Below are the code and all the weights of a small trained network. Each question names an input and a class and asks about switching units off, where a switched-off unit gives its printed mean instead of its output.

import numpy as np


def w(rows, s, z=0):
    codes = np.array(rows[::2]) - 128.0
    scale = np.full(codes.shape[1], s)
    scale[-1] = z or s
    return codes * scale


def norm(h):
    return h / np.sqrt((h * h).mean(-1, keepdims=True) + 1e-5)


def f(y):
    return y / 2 * (1 + np.tanh(0.7978845608 * (y + 0.044715 * y**3)))


def log_softmax(a):
    a = a - a.max(-1, keepdims=True)
    return a - np.log(np.exp(a).sum(-1, keepdims=True))


def net(x, mask):
    res = np.array(x, float).reshape(1, 5) / 4 @ E
    u = 0
    for l in range(4):
        y = f(norm(res) @ A[l][:, :-1].T + A[l][:, -1])
        res = res + np.where(mask[u : u + 4], y, B[l][:, -1]) @ B[l][:, :-1]
        u += 4
    return log_softmax(norm(res)[-1] @ U[:, :-1].T + U[:, -1])


A, B = {}, {}
E = w([
[194,144,104,95,191,72,157],'x0',
[159,138,72,179,104,103,193],'x1',
[88,186,135,171,123,95,108],'x2',
[105,122,179,72,132,90,135],'x3',
[114,107,99,114,251,161,68],'x4',
],0.012)
A[0] = w([
[79,162,151,180,120,161,56,34],'0.n1',
[242,202,113,54,142,97,215,5],'0.n2',
[61,255,20,202,226,103,73,39],'0.n3',
[110,96,88,52,236,159,84,75],'0.n4',
],0.0054,0.0029)
B[0] = w([
[99,144,98,66,139,32,148,157],'0.n1',
[151,241,100,111,119,103,127,207],'0.n2',
[124,177,78,164,98,102,1,245],'0.n3',
[158,90,132,178,162,228,150,254],'0.n4',
],0.0094,0.0027)
A[1] = w([
[171,167,66,45,93,100,142,171],'1.n1',
[45,152,238,123,94,152,111,109],'1.n2',
[127,94,130,181,84,135,159,56],'1.n3',
[67,147,255,99,74,98,90,4],'1.n4',
],0.0087,0.0025)
B[1] = w([
[200,56,106,153,140,88,171,227],'1.n1',
[132,221,121,85,206,116,174,254],'1.n2',
[97,108,153,156,15,127,39,167],'1.n3',
[112,249,170,93,141,173,149,245],'1.n4',
],0.012,0.0038)
A[2] = w([
[155,117,173,109,204,177,108,6],'2.n1',
[103,178,131,202,12,148,211,55],'2.n2',
[87,2,97,72,247,211,136,92],'2.n3',
[164,241,135,152,127,148,159,118],'2.n4',
],0.0086,0.0024)
B[2] = w([
[114,21,191,85,159,136,97,176],'2.n1',
[86,1,111,93,131,137,95,227],'2.n2',
[117,38,168,8,220,119,77,254],'2.n3',
[116,138,154,106,75,191,154,210],'2.n4',
],0.0099,0.0062)
A[3] = w([
[204,87,125,106,124,30,180,1],'3.n1',
[75,181,173,85,102,138,117,15],'3.n2',
[248,129,93,92,95,127,190,73],'3.n3',
[97,166,190,149,102,127,149,69],'3.n4',
],0.013,0.0042)
B[3] = w([
[246,170,170,172,140,88,128,237],'3.n1',
[102,212,164,135,118,184,211,215],'3.n2',
[101,120,204,212,183,114,211,254],'3.n3',
[135,116,184,65,187,222,127,176],'3.n4',
],0.011,0.0057)
U = w([
[84,233,183,42,119,200,187,238],'0',
[87,19,123,162,31,141,130,5],'1',
[229,130,159,207,166,73,215,99],'2',
[118,221,2,193,160,100,22,53],'3',
[136,55,125,32,242,150,56,214],'4',
],0.014,0.002)

Each question gives the input, the list of numbers given to net, and the class t.
The units are the neurons (one row each of A and B). Each row of codes is followed by its name. A weight is (code - 128) times the scale printed after its matrix; where a second scale follows, it is the last column's (A, B and U).
mask holds one flag per neuron, layer by layer. A switched-off neuron (its flag False) gives its mean, the last column of its row in B, instead of its output. The means were averaged over made-up inputs and are rounded, as every weight is.
A unit's drop is (log p(t) with every unit on - log p(t) with that unit switched off) / (log p(t) with every unit on - log p(t) with every unit switched off).
The circuit of an input: a set's keep is (log p(t) with only the set's units on - log p(t) with every unit switched off) / (log p(t) with every unit on - log p(t) with every unit switched off). Starting from the 12 units with the biggest drops (on a tie, the unit counted first), units are removed one at a time, each time the one whose removal leaves the highest keep (on an exact tie, the one counted first), for as long as the keep stays at least 0.8.
units of the circuit, in order: the units of the circuit, biggest drop first
unit that matters most: the unit with the biggest drop
top k neurons: the k neurons with the biggest drops, biggest first
top k neurons in layer l: the k neurons of layer l with the biggest drops, biggest first
drop of u: that unit's drop, to one decimal
input [3,-2,7,1,5], class 3: top 2 neurons -> (0.n3 2.n3)
input [7,-7,-5,7,-8], class 2: units of the circuit, in order -> (1.n1 3.n1)
input [-4,5,-7,5,-4], class 1: unit that matters most -> 2.n2
input [7,-3,3,-5,3], class 3: units of the circuit, in order -> (0.n3 2.n3)
input [5,-6,-8,8,-8], class 2: units of the circuit, in order -> (1.n1 3.n1)
input [4,8,4,5,8], class 3: units of the circuit, in order -> (0.n3 2.n3)
input [-6,1,-1,-8,4], class 3: top 2 neurons in layer 2 -> (2.n2 2.n1)
input [2,-3,5,6,3], class 0: top 2 neurons in layer 1 -> (1.n4 1.n1)
input [1,5,4,7,5], class 3: top 2 neurons -> (0.n3 2.n3)
input [1,2,8,3,5], class 3: drop of 0.n3 -> 0.1
input [-5,-5,-4,1,0], class 0: drop of 0.n3 -> 0.0
input [0,-4,2,-7,-5], class 1: drop of 1.n3 -> 0.5
input [8,-6,-3,-6,-2], class 2: drop of 0.n2 -> 0.6
input [2,-8,-2,4,-1], class 0: units of the circuit, in order -> (1.n4)
